-12.2, -27.5, -4.7, -13.8, -3.7
29.8, 73.9, 43.5, -7.5, 1.1
-13.0, 5.1, -18.3, 19.2, 21.4
49.6, 27.8, 58.3, 14.8, 49.8
-26.1, 21.4, 13.0, -87.0, 7.2
->
29.8, 73.9, 43.5
-13.0, 5.1, -18.3

46.4, 44.0, 79.2, -69.3
12.9, 8.1, -58.8, 19.8
-34.5, -34.3, 74.4, 10.3
->
12.9, 8.1, -58.8
-34.5, -34.3, 74.4

-5.1, -59.3, 76.2
-29.6, 58.5, -52.8
-3.7, -1.3, 12.6
->
-29.6, 58.5, -52.8
-3.7, -1.3, 12.6

0.0, 68.5, 21.3
-5.0, 62.1, -6.5
12.5, 58.8, 59.9
19.4, 78.2, -44.4
-5.2, 78.1, -25.1
->
-5.0, 62.1, -6.5
12.5, 58.8, 59.9

-5.9, 1.2, -3.8, 0.3
-1.2, 6.3, -20.8, -9.3
-80.0, -48.1, -2.8, 82.1
->
-1.2, 6.3, -20.8
-80.0, -48.1, -2.8

20.6, 20.9, -6.0
7.6, 53.1, 5.2
29.2, -77.3, -28.6
->
7.6, 53.1, 5.2
29.2, -77.3, -28.6
---
69.5, 25.7
56.3, 20.8
25.6, 9.5
22.9, 8.5
76.1, 28.2
->
69.5, 20.8

24.5, 86.8
64.4, 22.6
2.8, -12.9
->
24.5, 22.6

87.9, 10.6, -45.7, 37.4
5.5, 5.1, 11.6, 5.4
43.1, 9.3, -6.9, 21.9
32.9, -4.9, -49.1, 6.5
-52.8, -12.2, 5.8, -26.3
->
87.9, 5.1, -6.9, 6.5

21.4, -24.3, -38.2, 58.0, 29.1
-30.5, -39.6, -17.5, 52.3, 4.8
-41.1, 15.3, -69.9, -10.1, -41.5
28.7, 5.5, -43.6, -0.5, 32.1
33.1, 72.0, 8.6, -17.2, 23.6
->
21.4, -39.6, -69.9, -0.5, 23.6

7.2, 35.4, 26.8
-9.7, -22.5, -77.9
->
7.2, -22.5

-36.9, -3.9
-63.7, 42.7
-19.2, 7.6
-54.3, -43.5
->
-36.9, 42.7

17.3, 6.4
-55.5, -16.2
76.7, 8.3
->
17.3, -16.2

-45.4, 58.6, -48.7, -68.3, 44.7
73.1, -14.4, 41.8, 16.9, 14.3
->
-45.4, -14.4

52.5, 1.2, 55.3, -45.1
63.4, 8.4, 38.8, -45.1
->
52.5, 8.4
---
15.6, -22.8, -85.4, 61.4, -54.8
-8.9, 44.9, 31.8, -25.5, -26.4
-3.8, -26.2, 28.7, -28.0, 51.8
->
44.9, 31.8
-26.2, 28.7

-32.8, 6.8, 76.7, 37.2
-0.3, 41.6, 2.8, 24.8
21.8, -9.8, 81.8, 33.2
40.3, -10.6, 31.6, -11.8
-65.7, -19.9, 56.9, 7.3
->
41.6, 2.8
-9.8, 81.8

-17.1, 78.0, 26.0
9.3, 3.0, -72.5
8.6, 3.7, -72.0
3.3, 45.5, -85.3
->
3.0, -72.5
3.7, -72.0

-36.1, -52.2, 57.5, 41.6
48.6, -2.8, -70.6, -12.3
24.6, 73.4, -71.7, -77.1
76.6, 55.1, 55.4, 85.4
->
-2.8, -70.6
73.4, -71.7

-5.7, -13.4, 2.4, 27.1, 55.5
1.7, -12.3, 5.3, -19.9, -16.3
9.4, 7.2, 25.4, -23.2, -27.2
0.7, -0.3, -1.6, 1.9, -69.1
37.8, 21.3, 8.3, -31.4, -4.5
->
-12.3, 5.3
7.2, 25.4

-72.6, -12.7, 2.8, 83.5, -55.3
5.3, -4.0, -3.4, -0.1, 3.5
14.8, -25.0, -19.8, -41.3, 53.9
->
-4.0, -3.4
-25.0, -19.8
